Below are the code and all the weights of a small trained network. Each question names an input and a class and asks about switching units off, where a switched-off unit gives its printed mean instead of its output.

import numpy as np


def w(rows, s, z=0):
    codes = np.array(rows[::2]) - 128.0
    scale = np.full(codes.shape[1], s)
    scale[-1] = z or s
    return codes * scale


def f(y):
    return np.maximum(y, 0)


def log_softmax(a):
    a = a - a.max(-1, keepdims=True)
    return a - np.log(np.exp(a).sum(-1, keepdims=True))


def net(x, mask):
    res = np.array(x, float).reshape(1, 6) / 4 @ E
    y = f(res @ A[0][:, :-1].T + A[0][:, -1])
    res = res + np.where(mask, y, B[0][:, -1]) @ B[0][:, :-1]
    return log_softmax(res[-1] @ U[:, :-1].T + U[:, -1])


A, B = {}, {}
E = w([
[33,38,41,147,53,82,174,122,63,68],'x0',
[221,182,31,130,40,77,204,40,203,171],'x1',
[117,125,129,138,130,120,118,114,125,147],'x2',
[112,154,140,31,149,13,177,254,96,226],'x3',
[133,127,129,133,125,133,135,141,131,124],'x4',
[131,136,121,135,131,126,129,135,130,120],'x5',
],0.007)
A[0] = w([
[156,118,138,208,109,199,98,52,141,59,125],'N0',
[39,84,206,132,207,174,35,195,55,81,5],'N1',
[130,122,133,191,114,219,110,45,147,86,84],'N2',
[161,107,114,212,101,230,66,56,164,66,121],'N3',
[220,217,222,122,213,205,60,133,208,184,61],'N4',
[145,99,150,121,110,157,129,109,132,120,34],'N5',
[190,169,76,138,43,74,155,65,198,148,57],'N6',
[123,110,113,208,123,237,74,42,193,54,113],'N7',
[240,208,18,123,16,68,238,30,248,175,91],'N8',
[113,136,128,195,114,168,116,108,153,121,101],'N9',
[247,236,216,128,236,195,76,140,233,201,96],'N10',
[27,2,30,179,53,103,195,125,67,62,5],'N11',
[112,177,143,56,137,5,179,250,99,243,143],'N12',
],0.0048,0.0012)
B[0] = w([
[172,137,73,49,163,80,115,169,196,155,201],'N0',
[163,58,212,210,189,219,70,170,79,119,203],'N1',
[140,125,84,92,132,96,118,173,155,154,195],'N2',
[184,128,58,45,141,71,122,182,220,169,213],'N3',
[49,200,118,156,47,109,180,63,71,89,203],'N4',
[121,136,119,135,145,110,114,128,134,140,137],'N5',
[142,105,151,170,147,184,94,172,70,132,195],'N6',
[171,114,53,62,152,74,99,186,203,203,219],'N7',
[183,46,231,228,199,253,61,184,47,125,254],'N8',
[118,116,110,90,143,120,136,160,161,119,159],'N9',
[46,190,91,149,50,93,215,11,83,48,216],'N10',
[35,202,129,144,44,88,203,19,75,57,213],'N11',
[183,125,68,38,142,57,115,213,197,209,218],'N12',
],0.0058,0.0099)
U = w([
[156,111,69,28,154,36,106,195,218,194,213],'0',
[140,56,196,225,198,254,66,162,64,115,195],'1',
[47,175,106,153,9,77,191,30,87,64,2],'2',
],0.0071,0.0004)

Each question gives the input, the list of numbers given to net, and the class t.
The units are the neurons (one row each of A and B). Each row of codes is followed by its name. A weight is (code - 128) times the scale printed after its matrix; where a second scale follows, it is the last column's (A, B and U).
mask holds one flag per neuron, in row order. A switched-off neuron (its flag False) gives its mean, the last column of its row in B, instead of its output. The means were averaged over made-up inputs and are rounded, as every weight is.
A unit's drop is (log p(t) with every unit on - log p(t) with that unit switched off) / (log p(t) with every unit on - log p(t) with every unit switched off).
The circuit of an input: a set's keep is (log p(t) with only the set's units on - log p(t) with every unit switched off) / (log p(t) with every unit on - log p(t) with every unit switched off). Starting from the 12 units with the biggest drops (on a tie, the unit counted first), units are removed one at a time, each time the one whose removal leaves the highest keep (on an exact tie, the one counted first), for as long as the keep stays at least 0.8.
circuit, biggest first: the units of the circuit, biggest drop first
k most important neurons: the k neurons with the biggest drops, biggest first
drop when u is switched off: that unit's drop, to one decimal
input [8,3,-2,7,-5,1], class 2: circuit, biggest first => N11
input [0,4,2,2,5,-4], class 1: circuit, biggest first => N8, N3
input [-8,3,7,-5,-5,7], class 2: 2 most important neurons => N10, N4
input [2,0,0,-1,5,-3], class 2: 2 most important neurons => N8, N12
input [-7,-3,0,-8,8,7], class 0: 2 most important neurons => N7, N3
input [-6,3,-2,-1,3,0], class 2: 2 most important neurons => N10, N4
input [2,5,4,-4,1,-3], class 1: 2 most important neurons => N8, N12
input [4,6,3,-8,-7,-3], class 0: 2 most important neurons => N3, N7
input [-6,0,-6,5,-6,1], class 2: circuit, biggest first => N10, N4
input [-7,5,0,-5,-6,3], class 2: 4 most important neurons => N10, N4, N12, N1
input [-3,-3,6,-3,-3,0], class 0: 2 most important neurons => N8, N11
input [-5,-2,2,-3,-1,8], class 2: drop when N4 is switched off => 0.2
input [2,6,-1,5,6,-6], class 1: drop when N3 is switched off => 0.2
input [4,7,-6,-3,-1,-5], class 1: drop when N8 is switched off => 0.7
input [-8,-1,4,4,1,1], class 2: circuit, biggest first => N10
